Below is a small trained network, with its code and all its weights. Each question gives an input and a target symbol and asks what happens when units are switched off, that is, made to give their printed mean instead of their output.

import numpy as np


def w(rows, s, z=0):
    codes = np.array(rows[::2]) - 128.0
    scale = np.full(codes.shape[1], s)
    scale[-1] = z or s
    return codes * scale


def norm(h):
    return h / np.sqrt((h * h).mean(-1, keepdims=True) + 1e-5)


def f(y):
    return y / 2 * (1 + np.tanh(0.7978845608 * (y + 0.044715 * y**3)))


def softmax(a):
    e = np.exp(a - a.max(-1, keepdims=True))
    return e / e.sum(-1, keepdims=True)


def log_softmax(a):
    a = a - a.max(-1, keepdims=True)
    return a - np.log(np.exp(a).sum(-1, keepdims=True))


def net(x, mask):
    ids = ['ΘΛΩαβγεμ'.index(c) for c in x.split()]
    T = len(ids)
    res = E[ids] + P[:T]
    u = 0
    for l in range(2):
        r = norm(res)
        for j in range(2):
            rows = slice(2 * j, 2 * j + 2)
            q, k, v = (r @ M[l][rows].T for M in (Q, K, V))
            z = softmax(np.where(np.tri(T) > 0, q @ k.T / 2**0.5, -1e9)) @ v
            o = O[l][rows]
            res = res + np.where(mask[u + j], z, o[:, -1]) @ o[:, :-1]
        u += 2
        y = f(norm(res) @ A[l][:, :-1].T + A[l][:, -1])
        res = res + np.where(mask[u : u + 4], y, B[l][:, -1]) @ B[l][:, :-1]
        u += 4
    return log_softmax(norm(res)[-1] @ U[:, :-1].T + U[:, -1])


Q, K, V, O, A, B = {}, {}, {}, {}, {}, {}
E = w([
[78,72,84,133,165,171,144,199],'Θ',
[81,66,167,185,137,179,154,57],'Λ',
[50,123,104,169,94,111,116,151],'Ω',
[122,98,61,99,168,201,88,96],'α',
[69,100,255,159,124,101,102,172],'β',
[109,103,130,167,51,181,182,149],'γ',
[186,94,87,80,129,222,89,143],'ε',
[124,175,70,147,78,151,67,182],'μ',
],0.0081)
P = w([
[252,130,138,113,165,13,150,117],'0',
[110,157,120,188,228,175,59,82],'1',
[100,160,109,172,181,189,66,88],'2',
[78,163,87,133,161,190,83,79],'3',
[86,140,111,134,148,181,78,101],'4',
[92,140,109,135,133,191,88,116],'5',
[112,110,92,122,133,186,77,123],'6',
[111,112,87,122,119,171,89,128],'7',
[117,100,114,125,118,163,94,133],'8',
[123,90,116,133,113,160,98,135],'9',
[142,70,90,101,102,141,95,152],'10',
[146,62,107,109,99,125,94,146],'11',
[144,50,110,118,102,132,98,148],'12',
[126,40,104,116,108,139,90,153],'13',
],0.0033)
Q[0] = w([
[68,108,82,133,86,135,125,18],'L0H1',
[78,89,161,182,69,203,82,207],'L0H1',
[125,2,145,143,108,194,45,212],'L0H2',
[91,207,149,120,148,100,224,132],'L0H2',
],0.005)
K[0] = w([
[43,102,148,129,70,104,86,130],'L0H1',
[220,113,53,89,62,87,141,209],'L0H1',
[210,30,120,114,61,95,253,160],'L0H2',
[131,237,90,96,142,139,55,146],'L0H2',
],0.0052)
V[0] = w([
[227,179,135,125,252,117,156,86],'L0H1',
[106,158,28,122,43,171,103,60],'L0H1',
[119,137,181,208,77,127,82,39],'L0H2',
[157,92,125,198,12,174,237,218],'L0H2',
],0.0036)
O[0] = w([
[117,197,113,165,33,130,229,134,47],'L0H1',
[208,130,124,254,111,138,61,104,185],'L0H1',
[115,75,191,111,97,93,93,83,165],'L0H2',
[71,205,132,109,86,148,151,18,252],'L0H2',
],0.005,0.0037)
A[0] = w([
[198,254,126,169,36,99,96,192,95],'L0N1',
[21,97,139,217,185,68,56,146,2],'L0N2',
[101,169,214,140,108,64,79,154,130],'L0N3',
[129,118,35,128,144,190,116,174,223],'L0N4',
],0.004,0.00096)
B[0] = w([
[102,57,227,74,135,4,116,142,127],'L0N1',
[211,67,46,118,162,157,93,137,250],'L0N2',
[85,214,112,86,206,246,104,149,176],'L0N3',
[45,78,188,151,166,70,126,99,242],'L0N4',
],0.0043,0.0026)
Q[1] = w([
[235,170,150,82,172,59,106,176],'L1H1',
[106,12,148,184,34,139,2,136],'L1H1',
[212,196,75,16,91,29,213,177],'L1H2',
[100,17,186,191,106,199,23,43],'L1H2',
],0.0042)
K[1] = w([
[3,136,105,168,164,77,126,151],'L1H1',
[190,142,133,90,80,72,153,154],'L1H1',
[99,112,52,158,135,184,60,132],'L1H2',
[121,180,212,145,150,38,177,118],'L1H2',
],0.0062)
V[1] = w([
[121,114,139,158,35,57,155,216],'L1H1',
[56,138,130,234,120,104,159,127],'L1H1',
[87,164,144,58,107,113,183,194],'L1H2',
[87,253,77,197,174,189,104,161],'L1H2',
],0.0052)
O[1] = w([
[89,78,170,139,113,146,3,81,3],'L1H1',
[83,37,70,193,102,41,153,84,76],'L1H1',
[111,60,120,71,40,107,121,181,138],'L1H2',
[55,143,74,155,144,200,86,185,63],'L1H2',
],0.0066,0.0034)
A[1] = w([
[125,213,109,254,176,161,125,102,3],'L1N1',
[182,158,169,103,153,68,174,159,196],'L1N2',
[118,168,161,169,160,79,146,190,147],'L1N3',
[87,212,97,41,132,131,98,61,53],'L1N4',
],0.0042,0.0012)
B[1] = w([
[175,157,27,96,80,126,68,111,255],'L1N1',
[124,161,47,87,205,141,118,133,123],'L1N2',
[116,114,74,1,123,98,178,162,108],'L1N3',
[109,170,121,96,75,107,120,139,157],'L1N4',
],0.0065,0.0018)
U = w([
[12,97,90,99,244,128,177,181,219],'Θ',
[255,143,95,138,215,35,202,106,4],'Λ',
[250,190,62,94,161,218,185,172,111],'Ω',
[191,116,35,192,111,109,23,149,187],'α',
[132,51,141,31,60,53,162,195,24],'β',
[97,232,92,124,14,109,199,45,108],'γ',
[116,201,174,26,198,178,63,161,175],'ε',
[79,95,180,185,124,141,138,20,150],'μ',
],0.0055,0.0026)

Each question gives the input, a string of symbols that net reads in full, and the target symbol t.
The units are the heads (2 rows each of Q, K, V and O) and the neurons (one row each of A and B). Each row of codes is followed by its name. A weight is (code - 128) times the scale printed after its matrix; where a second scale follows, it is the last column's (O, A, B and U).
mask holds one flag per unit, layer by layer, with each layer's heads first. A switched-off unit (its flag False) gives its mean, the last column of its rows in O or B, instead of its output. The means were averaged over made-up inputs and are rounded, as every weight is.
A unit's drop is (log p(t) with every unit on - log p(t) with that unit switched off) / (log p(t) with every unit on - log p(t) with every unit switched off).
The circuit of an input: a set's keep is (log p(t) with only the set's units on - log p(t) with every unit switched off) / (log p(t) with every unit on - log p(t) with every unit switched off). Starting from all 12 units, units are removed one at a time, each time the one whose removal leaves the highest keep (on an exact tie, the one counted first), for as long as the keep stays at least 0.8.
circuit, biggest first: the units of the circuit, biggest drop first
unit that matters most: the unit with the biggest drop
k most important neurons: the k neurons with the biggest drops, biggest first
k most important neurons of layer l: the k neurons of layer l with the biggest drops, biggest first
heads that matter: for each layer, one digit per head in row order, 1 if its drop is at least 0.15 and else 0, layers parted by /
input Θ β Λ, target Θ: circuit, biggest first => [L0H1 L0H2 L1H2]
input Λ ε α μ, target Λ: unit that matters most => L1H2
input ε β β α ε Λ Ω β ε μ ε μ γ Θ, target ε: heads that matter => 11 / 10
input α γ γ Ω β Ω, target α: heads that matter => 10 / 00
input Λ γ μ α α Λ γ β Ω α β μ Ω, target Λ: heads that matter => 11 / 01
input ε γ ε μ, target ε: 3 most important neurons of layer 0 => [L0N1 L0N2 L0N4]
input γ Θ γ μ γ ε Θ Θ α Θ Θ γ α, target γ: circuit, biggest first => [L0H2 L1N4]
input Θ Λ α Ω ε μ β, target Θ: circuit, biggest first => [L0H2 L1H2 L1N3]
input α Λ β Λ μ Θ μ γ, target α: circuit, biggest first => [L0H1 L1H2 L1N1]
input γ β Θ Θ Ω β, target γ: circuit, biggest first => [L0H2 L0N4]
input γ β β α ε μ Λ β γ ε μ, target γ: 2 most important neurons of layer 0 => [L0N2 L0N1]
input α ε ε Ω, target α: heads that matter => 11 / 00
input μ γ μ Θ β β γ, target μ: circuit, biggest first => [L0N1 L1H1 L1N1]
input β ε γ ε γ Λ Λ γ ε β, target β: heads that matter => 10 / 11
input α β Ω ε γ, target α: 2 most important neurons => [L1N1 L0N4]
input β β μ Λ β ε, target β: circuit, biggest first => [L0H1 L1H2 L0N4]
input β γ β μ Θ β ε β Λ Θ μ, target β: heads that matter => 10 / 01
input Θ Λ α Λ Λ μ β β α α Θ ε β β, target Θ: heads that matter => 10 / 10
input Λ α γ γ Λ α β α Ω α, target Λ: unit that matters most => L1H2
input ε μ β β Ω β α Θ ε Λ α β γ Ω, target ε: circuit, biggest first => [L1H1]
input β Θ Ω γ α α Λ Ω γ β α β μ ε, target β: circuit, biggest first => [L0H1 L1H2 L0N2]
input Λ α γ Θ β, target Λ: circuit, biggest first => [L1H2 L1H1 L0N2]
input β ε γ β μ ε Λ μ, target β: circuit, biggest first => [L0H1 L1H2 L0N1]
input Λ β γ β Λ β Θ β α Λ α Λ, target Λ: heads that matter => 01 / 11
